Below are the code and all the weights of a small trained network. Each question names an input and a target symbol and asks about switching units off, where a switched-off unit gives its printed mean instead of its output.

import numpy as np


def w(rows, s, z=0):
    codes = np.array(rows[::2]) - 128.0
    scale = np.full(codes.shape[1], s)
    scale[-1] = z or s
    return codes * scale


def f(y):
    return y / 2 * (1 + np.tanh(0.7978845608 * (y + 0.044715 * y**3)))


def softmax(a):
    e = np.exp(a - a.max(-1, keepdims=True))
    return e / e.sum(-1, keepdims=True)


def log_softmax(a):
    a = a - a.max(-1, keepdims=True)
    return a - np.log(np.exp(a).sum(-1, keepdims=True))


def net(x, mask):
    ids = ['ΞΠβγδεζφ'.index(c) for c in x.split()]
    T = len(ids)
    res = E[ids] + P[:T]
    u = 0
    for l in range(3):
        r = res
        for j in range(2):
            rows = slice(2 * j, 2 * j + 2)
            q, k, v = (r @ M[l][rows].T for M in (Q, K, V))
            z = softmax(np.where(np.tri(T) > 0, q @ k.T / 2**0.5, -1e9)) @ v
            o = O[l][rows]
            res = res + np.where(mask[u + j], z, o[:, -1]) @ o[:, :-1]
        u += 2
        y = f(res @ A[l][:, :-1].T + A[l][:, -1])
        res = res + np.where(mask[u : u + 8], y, B[l][:, -1]) @ B[l][:, :-1]
        u += 8
    return log_softmax(res[-1] @ U[:, :-1].T + U[:, -1])


Q, K, V, O, A, B = {}, {}, {}, {}, {}, {}
E = w([
[118,109,168,59,188,117],'Ξ',
[104,113,117,81,217,108],'Π',
[82,154,169,21,68,126],'β',
[67,196,58,102,107,87],'γ',
[82,41,141,90,171,117],'δ',
[28,87,240,226,55,154],'ε',
[36,98,46,152,138,90],'ζ',
[122,187,170,1,128,114],'φ',
],0.0082)
P = w([
[128,139,138,98,170,64],'0',
[16,68,125,109,80,96],'1',
[50,105,164,101,107,91],'2',
[96,209,149,132,129,204],'3',
[89,110,119,153,103,160],'4',
[118,4,138,94,29,102],'5',
[85,92,127,154,114,139],'6',
[68,233,124,190,186,184],'7',
[83,81,127,158,124,156],'8',
[134,19,178,55,24,132],'9',
[84,127,153,114,93,152],'10',
],0.011)
Q[0] = w([
[85,149,121,129,136,250],'0.h1',
[83,85,169,105,113,87],'0.h1',
[100,159,113,123,170,164],'0.h2',
[121,98,139,100,122,5],'0.h2',
],0.014)
K[0] = w([
[188,34,56,151,106,1],'0.h1',
[174,179,116,246,235,125],'0.h1',
[190,46,69,114,132,99],'0.h2',
[214,227,164,216,233,127],'0.h2',
],0.0081)
V[0] = w([
[123,141,151,84,24,144],'0.h1',
[252,190,201,29,223,133],'0.h1',
[135,2,122,128,119,136],'0.h2',
[122,56,155,65,194,104],'0.h2',
],0.0075)
O[0] = w([
[83,59,219,74,219,190,115],'0.h1',
[200,254,137,237,211,128,2],'0.h1',
[221,16,145,84,1,93,139],'0.h2',
[215,102,142,138,112,31,158],'0.h2',
],0.0061,0.0076)
A[0] = w([
[90,91,244,116,145,208,251],'0.n1',
[110,165,36,234,175,67,230],'0.n2',
[86,222,96,82,205,149,179],'0.n3',
[110,104,254,205,86,157,161],'0.n4',
[133,94,161,147,63,119,78],'0.n5',
[81,46,100,185,116,129,203],'0.n6',
[136,186,79,119,108,56,206],'0.n7',
[246,177,241,113,207,104,178],'0.n8',
],0.0069,0.0023)
B[0] = w([
[3,162,97,165,52,124,199],'0.n1',
[165,179,69,161,144,71,139],'0.n2',
[57,192,94,232,209,137,124],'0.n3',
[39,152,110,147,51,206,156],'0.n4',
[159,106,161,153,89,157,169],'0.n5',
[120,179,170,85,117,152,255],'0.n6',
[162,103,93,149,123,48,144],'0.n7',
[192,185,177,100,189,112,128],'0.n8',
],0.0066,0.0075)
Q[1] = w([
[78,71,153,22,89,140],'1.h1',
[183,107,142,193,130,128],'1.h1',
[166,89,131,104,130,255],'1.h2',
[224,125,84,197,125,202],'1.h2',
],0.0046)
K[1] = w([
[104,137,173,255,78,67],'1.h1',
[148,117,126,54,186,133],'1.h1',
[119,122,186,84,24,115],'1.h2',
[45,42,127,79,41,212],'1.h2',
],0.005)
V[1] = w([
[124,127,181,197,96,226],'1.h1',
[72,129,254,165,66,200],'1.h1',
[117,192,198,127,196,172],'1.h2',
[137,69,239,65,116,129],'1.h2',
],0.0082)
O[1] = w([
[161,134,61,255,156,150,131],'1.h1',
[124,128,126,248,131,109,255],'1.h1',
[144,100,147,179,208,132,80],'1.h2',
[151,149,203,178,49,30,32],'1.h2',
],0.0067,0.0094)
A[1] = w([
[125,115,180,180,145,75,103],'1.n1',
[142,130,178,236,111,72,2],'1.n2',
[166,148,93,225,177,152,26],'1.n3',
[187,133,136,17,99,61,93],'1.n4',
[134,106,171,161,158,88,242],'1.n5',
[86,99,110,161,255,158,182],'1.n6',
[33,112,168,68,86,200,48],'1.n7',
[107,118,83,118,196,196,166],'1.n8',
],0.0063,0.0028)
B[1] = w([
[127,126,101,144,107,130,137],'1.n1',
[200,130,83,94,167,100,176],'1.n2',
[200,91,118,149,255,143,160],'1.n3',
[141,61,125,156,158,72,205],'1.n4',
[93,151,117,168,101,130,133],'1.n5',
[61,120,159,91,123,163,179],'1.n6',
[174,111,70,79,148,131,245],'1.n7',
[104,117,150,109,121,192,171],'1.n8',
],0.0087,0.012)
Q[2] = w([
[118,131,113,150,1,190],'2.h1',
[210,141,62,107,150,194],'2.h1',
[52,115,128,146,131,84],'2.h2',
[101,132,124,175,120,220],'2.h2',
],0.0061)
K[2] = w([
[99,74,89,156,65,58],'2.h1',
[34,207,124,177,59,243],'2.h1',
[235,162,255,178,192,82],'2.h2',
[65,85,91,207,122,35],'2.h2',
],0.0047)
V[2] = w([
[112,85,90,104,178,137],'2.h1',
[92,142,100,211,40,127],'2.h1',
[148,155,254,153,183,131],'2.h2',
[202,148,144,89,168,81],'2.h2',
],0.0072)
O[2] = w([
[228,143,85,138,68,232,237],'2.h1',
[80,90,167,39,221,59,25],'2.h1',
[100,42,132,205,82,70,8],'2.h2',
[1,200,144,213,62,107,114],'2.h2',
],0.0057,0.014)
A[2] = w([
[119,126,139,254,189,148,57],'2.n1',
[41,108,155,41,140,154,251],'2.n2',
[76,199,142,156,162,163,7],'2.n3',
[166,107,132,42,159,210,18],'2.n4',
[162,230,104,161,59,201,4],'2.n5',
[173,138,72,186,68,119,163],'2.n6',
[197,16,102,73,75,74,109],'2.n7',
[6,118,250,129,104,90,88],'2.n8',
],0.0074,0.0018)
B[2] = w([
[18,124,133,145,125,89,164],'2.n1',
[119,140,48,82,136,23,189],'2.n2',
[101,54,108,153,85,154,132],'2.n3',
[137,134,154,193,67,32,252],'2.n4',
[96,136,214,83,183,131,231],'2.n5',
[191,171,158,132,209,124,189],'2.n6',
[162,31,142,191,126,174,190],'2.n7',
[94,47,254,93,248,58,137],'2.n8',
],0.0085,0.017)
U = w([
[139,236,195,228,49,66,161],'Ξ',
[207,137,161,64,248,206,241],'Π',
[80,102,195,76,186,54,99],'β',
[28,199,27,79,119,108,183],'γ',
[185,46,255,197,68,144,12],'δ',
[114,135,58,143,185,122,3],'ε',
[220,61,21,145,79,116,158],'ζ',
[41,138,180,105,110,172,76],'φ',
],0.005,0.0036)

Each question gives the input, a string of symbols that net reads in full, and the target symbol t.
The units are the heads (2 rows each of Q, K, V and O) and the neurons (one row each of A and B). Each row of codes is followed by its name. A weight is (code - 128) times the scale printed after its matrix; where a second scale follows, it is the last column's (O, A, B and U).
mask holds one flag per unit, layer by layer, with each layer's heads first. A switched-off unit (its flag False) gives its mean, the last column of its rows in O or B, instead of its output. The means were averaged over made-up inputs and are rounded, as every weight is.
A unit's drop is (log p(t) with every unit on - log p(t) with that unit switched off) / (log p(t) with every unit on - log p(t) with every unit switched off).
The circuit of an input: a set's keep is (log p(t) with only the set's units on - log p(t) with every unit switched off) / (log p(t) with every unit on - log p(t) with every unit switched off). Starting from the 12 units with the biggest drops (on a tie, the unit counted first), units are removed one at a time, each time the one whose removal leaves the highest keep (on an exact tie, the one counted first), for as long as the keep stays at least 0.8.
circuit, biggest first: the units of the circuit, biggest drop first
unit that matters most: the unit with the biggest drop
top k neurons: the k neurons with the biggest drops, biggest first
which heads matter: for each layer, one digit per head in row order, 1 if its drop is at least 0.15 and else 0, layers parted by /
input ε β φ β, target β: circuit, biggest first : [2.h1; 1.h2; 2.n8]
input ζ ε Ξ, target Π: top 2 neurons : [2.n4; 1.n7]
input δ δ δ ζ γ ζ δ ζ φ, target δ: which heads matter : 01 / 11 / 00
input Π δ ζ ζ ζ δ ζ ζ ε, target γ: which heads matter : 11 / 11 / 10
input γ ζ δ δ γ ε φ, target ζ: top 3 neurons : [0.n3; 2.n4; 0.n2]
input β ζ φ β, target ζ: which heads matter : 11 / 00 / 01
input ζ φ ζ φ Ξ δ ζ Π, target δ: circuit, biggest first : [0.h2; 1.h2; 2.n2]
input ε ζ δ ζ Ξ, target β: circuit, biggest first : [2.h1; 1.h2]
input ε Ξ ζ ζ γ ζ γ δ Π δ, target β: circuit, biggest first : [2.h1; 1.h2]
input ζ γ γ ζ ζ δ ε ζ ζ β, target Π: which heads matter : 10 / 11 / 01
input ζ γ ε ζ ζ ζ δ, target Π: top 2 neurons : [1.n4; 1.n7]
input Ξ ζ Π, target Ξ: which heads matter : 11 / 00 / 11
input γ δ δ ζ ζ ζ ε γ, target ζ: which heads matter : 11 / 01 / 11
input ζ ζ ζ, target ζ: which heads matter : 10 / 10 / 00
input Π δ ε γ γ Π ζ ζ γ β, target γ: unit that matters most : 0.h2
input δ ε ζ, target Ξ: circuit, biggest first : [1.h1; 0.h2; 2.h2; 1.h2]
input ζ γ γ ε ζ ζ ζ ζ Ξ ε, target ζ: top 4 neurons : [1.n2; 0.n1; 0.n4; 2.n5]
input ε Ξ φ γ φ Ξ Π δ, target β: which heads matter : 00 / 01 / 10
input δ ζ ζ ζ ζ ε δ Ξ, target Ξ: unit that matters most : 1.h1
input Ξ ζ ζ ε, target φ: which heads matter : 11 / 10 / 01
input ε ζ β γ ζ Ξ ζ ζ Ξ ζ, target β: which heads matter : 01 / 11 / 10
input ζ ζ ζ δ γ ζ ζ γ ζ γ, target γ: which heads matter : 01 / 00 / 01
input γ β γ γ ζ φ φ ζ ε, target ζ: unit that matters most : 2.h2
input ζ Π γ, target ζ: which heads matter : 00 / 10 / 00
input β ζ Π, target β: top 2 neurons : [2.n8; 1.n7]
